How the nodes are linked:
cf: δ>nj, ω>tl, γ>tb
ff: δ>tb, ω>fm, γ>pb
jf: δ>rt, ω>fs, γ>dp
bs: δ>fc, ω>mc, γ>mn
tb: δ>cf, ω>cj, γ>ff
nj: δ>qb, ω>lt, γ>cf
qq: δ>hd, ω>lp, γ>gr
rd: δ>pb, ω>qs, γ>fc
bh: δ>nl, ω>zf, γ>hd
hz: δ>rc, ω>zg, γ>nl
dp: δ>jf, ω>bg, γ>qb
qg: δ>zg, ω>rc, γ>gj
zf: δ>nz, ω>bh, γ>rq
fs: δ>bg, ω>jf, γ>tn
cj: δ>fm, ω>tb, γ>tl
fg: δ>tn, ω>gj, γ>rc
lp: δ>mn, ω>qq, γ>nz
zg: δ>rq, ω>hz, γ>qg
bg: δ>sl, ω>dp, γ>fs
tl: δ>cj, ω>cf, γ>lt
lt: δ>tl, ω>nj, γ>sl
cr: δ>mc, ω>fc, γ>qs
qs: δ>cr, ω>rd, γ>dd
qb: δ>dp, ω>sl, γ>nj
rc: δ>fg, ω>qg, γ>hz
mc: δ>gr, ω>bs, γ>cr
gj: δ>qg, ω>fg, γ>rt
pb: δ>ff, ω>dd, γ>rd
rt: δ>gj, ω>tn, γ>jf
tn: δ>fs, ω>rt, γ>fg
sl: δ>lt, ω>qb, γ>bg
dd: δ>qs, ω>pb, γ>fm
rq: δ>zf, ω>nl, γ>zg
gr: δ>qq, ω>mn, γ>mc
mn: δ>bs, ω>gr, γ>lp
hd: δ>bh, ω>nz, γ>qq
fm: δ>dd, ω>ff, γ>cj
fc: δ>rd, ω>cr, γ>bs
nz: δ>lp, ω>hd, γ>zf
nl: δ>hz, ω>rq, γ>bh

In the rows, 533 means zero.

The rows follow the links: the fewer symbols apart two nodes are, the more alike their rows tend to be.

Each row is also shifted at random along 3 hidden directions that mean nothing.

Some nodes, each with a row of numbers:
bs: [498, 580, 594, 529, 488, 456, 498, 500, 534, 514, 707, 423, 755, 599, 573, 599, 566, 595, 443, 541, 442, 611, 592, 523, 532, 589, 413, 726, 632, 533, 506, 464, 523, 549, 576, 387, 692, 619, 405, 576, 575, 401, 506, 507, 415, 670, 408, 594, 661, 669, 652, 529]
qs: [476, 350, 501, 605, 328, 492, 596, 467, 571, 505, 633, 537, 556, 489, 380, 579, 645, 618, 361, 721, 645, 724, 728, 720, 642, 423, 584, 559, 372, 338, 507, 413, 533, 552, 382, 478, 532, 571, 532, 420, 538, 492, 566, 591, 529, 712, 642, 566, 465, 395, 397, 510]
pb: [566, 609, 499, 524, 357, 617, 506, 585, 550, 445, 715, 451, 568, 619, 512, 449, 633, 654, 488, 426, 588, 627, 592, 571, 608, 484, 538, 624, 549, 366, 614, 423, 639, 589, 527, 409, 560, 628, 564, 526, 717, 427, 494, 511, 475, 657, 448, 581, 542, 585, 450, 372]
bh: [547, 763, 487, 834, 378, 602, 491, 542, 661, 404, 600, 503, 472, 549, 688, 400, 553, 639, 383, 542, 586, 701, 618, 599, 432, 594, 485, 271, 491, 298, 768, 424, 413, 670, 417, 685, 495, 710, 506, 437, 716, 558, 314, 361, 558, 508, 725, 546, 469, 291, 688, 306]
dd: [486, 334, 540, 545, 286, 517, 619, 454, 604, 531, 598, 551, 545, 462, 355, 547, 662, 591, 349, 737, 651, 631, 712, 679, 653, 382, 658, 567, 427, 372, 419, 414, 583, 530, 347, 462, 493, 491, 491, 448, 508, 509, 574, 588, 503, 697, 577, 603, 505, 383, 386, 541]
gr: [471, 552, 475, 581, 876, 314, 482, 555, 372, 520, 736, 444, 807, 637, 530, 745, 500, 609, 592, 566, 380, 804, 460, 619, 569, 729, 268, 636, 362, 665, 717, 675, 370, 646, 804, 454, 664, 696, 699, 392, 569, 413, 606, 597, 547, 644, 742, 405, 334, 668, 565, 565]
qb: [528, 512, 486, 770, 735, 755, 436, 528, 605, 365, 457, 532, 406, 522, 504, 610, 457, 501, 539, 408, 608, 682, 433, 777, 630, 587, 682, 411, 447, 364, 763, 501, 552, 663, 576, 536, 548, 722, 740, 398, 650, 582, 506, 586, 696, 471, 737, 533, 252, 359, 562, 492]
jf: [514, 541, 528, 802, 666, 680, 608, 496, 696, 573, 365, 431, 384, 488, 531, 486, 456, 436, 484, 554, 607, 537, 360, 476, 492, 610, 664, 302, 485, 511, 619, 456, 457, 526, 422, 632, 478, 530, 596, 575, 601, 619, 471, 434, 695, 418, 688, 535, 313, 394, 699, 443]
rd: [548, 646, 528, 487, 340, 512, 665, 621, 567, 625, 729, 282, 634, 690, 513, 362, 640, 644, 448, 480, 593, 545, 491, 271, 471, 532, 443, 646, 592, 539, 478, 389, 573, 482, 456, 386, 594, 476, 430, 725, 717, 388, 428, 367, 466, 659, 336, 551, 599, 732, 587, 338]
fs: [581, 543, 610, 456, 595, 687, 410, 514, 556, 452, 373, 710, 410, 483, 605, 569, 475, 430, 651, 387, 480, 352, 499, 592, 546, 502, 677, 559, 694, 555, 498, 589, 661, 536, 594, 573, 552, 558, 526, 551, 438, 626, 550, 618, 540, 371, 415, 596, 679, 512, 523, 668]
gj: [500, 476, 552, 789, 724, 564, 609, 444, 674, 633, 313, 462, 468, 464, 581, 565, 423, 397, 501, 682, 508, 519, 394, 454, 439, 658, 583, 347, 541, 604, 543, 496, 367, 484, 443, 645, 530, 519, 505, 609, 515, 637, 485, 453, 656, 394, 654, 509, 421, 426, 771, 583]
nl: [584, 737, 480, 479, 754, 471, 398, 625, 365, 453, 588, 638, 588, 588, 709, 584, 453, 583, 725, 383, 445, 562, 442, 550, 490, 645, 351, 495, 508, 647, 721, 736, 487, 659, 795, 656, 539, 650, 673, 430, 543, 532, 536, 553, 522, 436, 629, 401, 547, 586, 537, 528]
hd: [528, 735, 490, 660, 658, 392, 612, 611, 505, 659, 663, 307, 688, 659, 655, 472, 509, 599, 562, 515, 501, 646, 366, 279, 394, 733, 252, 436, 443, 678, 651, 572, 334, 552, 605, 587, 583, 532, 562, 621, 680, 473, 414, 309, 561, 554, 625, 383, 403, 658, 713, 358]
nz: [459, 503, 636, 585, 672, 407, 454, 396, 572, 550, 544, 562, 741, 494, 598, 733, 485, 489, 466, 667, 342, 596, 604, 594, 482, 659, 431, 664, 607, 598, 479, 562, 395, 517, 594, 505, 698, 639, 349, 530, 432, 501, 526, 587, 451, 585, 483, 586, 668, 555, 747, 685]
qg: [531, 432, 544, 385, 596, 403, 594, 542, 438, 676, 347, 690, 477, 456, 566, 532, 476, 446, 660, 619, 517, 291, 511, 391, 454, 483, 511, 448, 498, 764, 372, 714, 486, 419, 540, 704, 396, 312, 536, 569, 307, 640, 655, 586, 540, 423, 589, 432, 609, 520, 444, 700]
fg: [548, 727, 595, 746, 708, 681, 464, 524, 680, 510, 411, 452, 486, 561, 728, 513, 414, 442, 549, 384, 463, 474, 356, 442, 401, 682, 552, 419, 694, 556, 665, 467, 479, 540, 550, 599, 596, 635, 458, 638, 631, 566, 386, 402, 616, 365, 471, 566, 558, 546, 827, 472]

Start here and follow the symbols in turn, left to right. Where do you end up?
Answer with the node's name.
[492, 496, 619, 652, 424, 513, 475, 367, 676, 495, 437, 665, 580, 395, 621, 628, 525, 516, 360, 727, 456, 563, 753, 674, 475, 519, 564, 490, 597, 424, 435, 460, 444, 528, 409, 644, 570, 601, 319, 457, 383, 588, 462, 558, 477, 547, 555, 630, 678, 309, 663, 629]
δ ω -> hd
[609, 728, 539, 543, 481, 628, 450, 601, 553, 470, 454, 634, 404, 533, 713, 398, 481, 528, 626, 369, 525, 438, 504, 471, 405, 545, 550, 387, 618, 503, 629, 554, 550, 569, 533, 695, 459, 554, 535, 536, 563, 605, 432, 454, 532, 364, 521, 537, 643, 464, 584, 455]
γ γ γ -> bh
[586, 497, 584, 201, 593, 557, 563, 594, 422, 638, 380, 636, 451, 532, 511, 460, 496, 396, 744, 398, 507, 186, 412, 316, 507, 448, 598, 643, 689, 787, 330, 670, 704, 376, 607, 513, 488, 308, 534, 708, 394, 589, 679, 614, 501, 410, 271, 530, 711, 728, 425, 706]
γ ω -> jf
[600, 772, 524, 535, 611, 528, 521, 646, 485, 557, 515, 509, 504, 610, 719, 403, 470, 529, 655, 371, 499, 444, 404, 328, 380, 622, 412, 406, 581, 639, 621, 618, 487, 541, 615, 646, 503, 516, 556, 609, 587, 551, 440, 426, 530, 391, 526, 406, 569, 622, 626, 442]
ω γ γ -> gj
[543, 563, 471, 645, 758, 669, 534, 609, 511, 489, 531, 389, 500, 606, 470, 544, 493, 513, 617, 368, 580, 627, 312, 541, 615, 647, 576, 494, 494, 534, 735, 527, 555, 578, 633, 437, 558, 607, 740, 531, 706, 530, 542, 498, 670, 492, 614, 504, 278, 592, 529, 444]
δ ω -> sl
[574, 491, 512, 570, 419, 599, 675, 570, 586, 625, 328, 570, 295, 439, 514, 349, 515, 449, 545, 618, 675, 366, 494, 372, 452, 438, 649, 284, 469, 546, 441, 547, 531, 432, 357, 722, 338, 335, 568, 581, 469, 676, 514, 449, 622, 386, 630, 478, 473, 387, 469, 516]
δ ω ω -> gj
[455, 540, 630, 569, 780, 341, 469, 412, 538, 551, 608, 449, 857, 559, 611, 777, 469, 502, 467, 624, 288, 619, 509, 537, 474, 729, 349, 742, 650, 673, 490, 580, 377, 523, 675, 407, 762, 658, 369, 573, 487, 425, 538, 562, 463, 612, 426, 559, 635, 700, 792, 673]
γ δ -> lp
[567, 599, 467, 481, 543, 639, 494, 648, 460, 426, 648, 485, 502, 644, 461, 476, 584, 605, 622, 345, 616, 617, 468, 562, 652, 514, 556, 594, 498, 468, 669, 506, 642, 610, 602, 419, 531, 573, 700, 472, 700, 492, 546, 538, 574, 574, 536, 521, 418, 612, 378, 415]
δ ω ω -> cf
[489, 428, 585, 575, 679, 482, 455, 400, 537, 512, 385, 739, 544, 398, 591, 712, 437, 446, 545, 692, 429, 487, 593, 688, 505, 570, 552, 476, 530, 586, 473, 655, 421, 536, 566, 657, 531, 566, 477, 431, 339, 627, 582, 640, 554, 446, 644, 527, 587, 394, 608, 729]
δ γ ω -> hz
[526, 514, 434, 374, 362, 298, 732, 630, 383, 715, 704, 430, 631, 616, 426, 419, 629, 657, 546, 655, 610, 564, 559, 331, 513, 493, 336, 540, 350, 650, 442, 584, 454, 481, 495, 536, 440, 350, 573, 587, 533, 466, 582, 444, 485, 677, 596, 392, 472, 680, 363, 437]
γ δ γ -> cr
[472, 448, 494, 623, 607, 351, 696, 519, 516, 682, 672, 286, 721, 597, 426, 568, 597, 596, 445, 682, 534, 700, 475, 423, 542, 631, 407, 574, 393, 599, 517, 466, 391, 505, 516, 417, 593, 506, 541, 587, 609, 426, 549, 447, 546, 689, 610, 481, 348, 641, 603, 459]
ω ω ω -> fc
[485, 312, 610, 556, 542, 581, 570, 427, 598, 523, 481, 525, 574, 487, 359, 642, 553, 487, 426, 656, 531, 557, 599, 660, 648, 461, 691, 668, 541, 484, 428, 436, 597, 477, 447, 363, 587, 523, 478, 531, 481, 507, 619, 635, 543, 646, 476, 655, 511, 500, 515, 654]
ω γ -> ff
[539, 553, 558, 339, 253, 397, 559, 532, 488, 581, 651, 593, 615, 550, 554, 470, 640, 622, 458, 597, 500, 480, 750, 491, 472, 431, 454, 680, 600, 522, 358, 509, 573, 479, 497, 517, 526, 466, 361, 570, 473, 472, 531, 542, 365, 648, 363, 574, 775, 591, 447, 554]
ω δ γ -> gr
[593, 553, 461, 485, 485, 700, 462, 638, 458, 367, 607, 583, 377, 574, 448, 483, 571, 600, 615, 356, 648, 588, 514, 699, 669, 438, 634, 525, 445, 383, 687, 531, 698, 636, 598, 502, 464, 605, 753, 401, 646, 535, 568, 588, 597, 544, 617, 527, 393, 482, 293, 438]
γ ω -> cj
[513, 440, 575, 393, 466, 400, 530, 467, 487, 620, 426, 770, 519, 430, 583, 580, 517, 501, 550, 682, 464, 377, 693, 538, 474, 451, 533, 516, 544, 603, 372, 653, 481, 462, 492, 670, 478, 417, 421, 490, 283, 621, 608, 627, 445, 489, 552, 535, 728, 441, 449, 727]
γ γ δ -> zg
[575, 628, 460, 371, 423, 554, 611, 680, 435, 553, 706, 384, 562, 671, 467, 378, 621, 630, 595, 370, 624, 523, 457, 353, 580, 496, 498, 634, 525, 546, 565, 493, 660, 494, 564, 412, 512, 444, 636, 613, 717, 453, 530, 461, 496, 620, 418, 503, 512, 722, 392, 381]
δ γ ω -> fm
[557, 598, 530, 366, 354, 461, 565, 590, 464, 549, 727, 457, 656, 630, 533, 468, 628, 624, 519, 499, 533, 530, 602, 439, 535, 489, 414, 730, 591, 553, 430, 500, 618, 500, 549, 407, 578, 498, 459, 611, 588, 422, 529, 511, 394, 658, 341, 551, 679, 720, 458, 465]
δ δ δ -> ff
[485, 436, 643, 615, 737, 674, 502, 434, 660, 545, 388, 444, 557, 487, 502, 665, 437, 364, 521, 494, 451, 450, 395, 531, 542, 612, 647, 622, 709, 601, 474, 458, 551, 471, 530, 405, 670, 561, 465, 645, 540, 537, 539, 588, 597, 454, 370, 646, 559, 602, 745, 653]
ω δ γ -> qb
[576, 475, 456, 414, 633, 572, 530, 633, 394, 492, 427, 666, 346, 515, 489, 503, 495, 515, 740, 429, 597, 444, 425, 568, 616, 469, 616, 439, 434, 592, 597, 707, 618, 555, 611, 612, 408, 451, 789, 447, 482, 631, 652, 631, 613, 428, 669, 445, 396, 519, 296, 605]
ω ω -> dp
